[[128 125 134 103 128 128 131 121 128 133 131 128 129 124 128 127]
 [127 129 130 128 128 133 130 129 128 133 130 128 129 125 128 128]
 [125 130 139 143 128 123 125 133 128 121 127 128 131 132 128 129]]
->
[[125 130 139 143 128 123 125 133 128 121 127 128 131 132 128 129]
 [127 129 130 128 128 133 130 129 128 133 130 128 129 125 128 128]
 [128 125 134 103 128 128 131 121 128 133 131 128 129 124 128 127]]

[[124 128 122 136 124 141 109 113 120 137 114 133]
 [124 129 122 137 124 146 104 108 118 139 108 134]]
->
[[124 129 122 137 124 146 104 108 118 139 108 134]
 [124 128 122 136 124 141 109 113 120 137 114 133]]

[[134 124 111 129 113 125 119 131 131 136 132 120 122 126]
 [136 144 120 119 126 151 145 125 137 127 131 138 129 110]]
->
[[136 144 120 119 126 151 145 125 137 127 131 138 129 110]
 [134 124 111 129 113 125 119 131 131 136 132 120 122 126]]

[[122 123 128 144 125 127 133 124 125 134 133 126 130 128]
 [133 133 129 118 135 126 126 140 140 129 127 130 124 127]
 [124 140 128 151 123 129 131 118 118 136 134 134 128 128]]
->
[[124 140 128 151 123 129 131 118 118 136 134 134 128 128]
 [133 133 129 118 135 126 126 140 140 129 127 130 124 127]
 [122 123 128 144 125 127 133 124 125 134 133 126 130 128]]

[[112 121 128 120 134 121 118]
 [132 122 129 113 150 112 128]]
->
[[132 122 129 113 150 112 128]
 [112 121 128 120 134 121 118]]

[[128 139 110 119 125 112 105 124 139 127 142 137 132 129 131 115]
 [121 143 158 130 124 153 124 127 128 114 151 121 138 122 144 134]
 [158 149 128 153 124 132 137 124 136 120 129 115 151 118 115 140]]
->
[[158 149 128 153 124 132 137 124 136 120 129 115 151 118 115 140]
 [121 143 158 130 124 153 124 127 128 114 151 121 138 122 144 134]
 [128 139 110 119 125 112 105 124 139 127 142 137 132 129 131 115]]

[[134 122 152 128 138 124 137 128 130 134 128 128 135 128 128 112]
 [131 148 133 129 128 127 131 128 127 132 128 133 129 128 128 144]]
->
[[131 148 133 129 128 127 131 128 127 132 128 133 129 128 128 144]
 [134 122 152 128 138 124 137 128 130 134 128 128 135 128 128 112]]
---
[[126 127 127 127 131 127 127 122 124 130 131 123]
 [132 103 119 130 121 124 118 130 131 131 130 117]
 [130 130 127 128 128 127 128 133 126 126 126 127]
 [126 129 127 129 127 128 129 128 129 128 130 128]
 [125 132 128 126 133 131 132 130 126 131 131 134]
 [129 136 131 127 127 129 128 125 128 124 125 127]
 [128 120 124 129 127 127 126 130 128 131 130 126]]
->
[[128 129 125 126 130 132 126]
 [120 136 132 129 130 103 127]
 [124 131 128 127 127 119 127]
 [129 127 126 129 128 130 127]
 [127 127 133 127 128 121 131]
 [127 129 131 128 127 124 127]
 [126 128 132 129 128 118 127]
 [130 125 130 128 133 130 122]
 [128 128 126 129 126 131 124]
 [131 124 131 128 126 131 130]
 [130 125 131 130 126 130 131]
 [126 127 134 128 127 117 123]]

[[133 129 131 108 126 128 123 127]
 [124 134 133 125 119 108 109 142]
 [124 127 128 129 125 110 111 136]
 [127 131 128 126 130 130 128 130]
 [120 130 146 120 114 114 121 122]
 [124 131 129 137 123 130 131 146]
 [143 152 124 124 124 155 140 132]
 [139 124 117 128 136 147 126 141]
 [143 145 146 127 100 132 133 119]
 [143 122 119 125 138 146 129 139]
 [129 124 130 123 127 139 129 144]]
->
[[129 143 143 139 143 124 120 127 124 124 133]
 [124 122 145 124 152 131 130 131 127 134 129]
 [130 119 146 117 124 129 146 128 128 133 131]
 [123 125 127 128 124 137 120 126 129 125 108]
 [127 138 100 136 124 123 114 130 125 119 126]
 [139 146 132 147 155 130 114 130 110 108 128]
 [129 129 133 126 140 131 121 128 111 109 123]
 [144 139 119 141 132 146 122 130 136 142 127]]

[[113 135 128 122 121 129 130]
 [133 129 129 127 106 126 126]
 [123 124 129 130 137 131 120]
 [131 119 131 136 128 130 129]
 [120 130 127 128 140 124 140]
 [133 121 129 123 119 123 133]
 [134 117 130 132 135 127 128]
 [113 127 123 130 132 123 131]
 [122 121 128 128 133 131 128]
 [125 131 125 125 131 127 129]
 [139 117 134 122 126 132 122]
 [110 109 125 126 132 127 124]]
->
[[110 139 125 122 113 134 133 120 131 123 133 113]
 [109 117 131 121 127 117 121 130 119 124 129 135]
 [125 134 125 128 123 130 129 127 131 129 129 128]
 [126 122 125 128 130 132 123 128 136 130 127 122]
 [132 126 131 133 132 135 119 140 128 137 106 121]
 [127 132 127 131 123 127 123 124 130 131 126 129]
 [124 122 129 128 131 128 133 140 129 120 126 130]]

[[120 138 134]
 [144 125 103]
 [134 125 116]
 [133 129 150]
 [131 133 129]
 [127 120 138]
 [123 138 133]]
->
[[123 127 131 133 134 144 120]
 [138 120 133 129 125 125 138]
 [133 138 129 150 116 103 134]]

[[125 121 130 130]
 [107 116 141 133]
 [143 132 124 135]
 [135 128 139 132]
 [134 131 112 118]
 [118 123 122 142]
 [137 133 119 138]
 [127 120  98 125]
 [146 132 131 135]
 [133 132 130 127]]
->
[[133 146 127 137 118 134 135 143 107 125]
 [132 132 120 133 123 131 128 132 116 121]
 [130 131  98 119 122 112 139 124 141 130]
 [127 135 125 138 142 118 132 135 133 130]]

[[125 131 121 132 123 123 132 133 144 127 135 133 113 122]
 [132 131 136 127 108 114 133 118 102 118 118 129 117 123]
 [138 148 146 129 140 112 138 138 116 140 130 130 119 118]]
->
[[138 132 125]
 [148 131 131]
 [146 136 121]
 [129 127 132]
 [140 108 123]
 [112 114 123]
 [138 133 132]
 [138 118 133]
 [116 102 144]
 [140 118 127]
 [130 118 135]
 [130 129 133]
 [119 117 113]
 [118 123 122]]
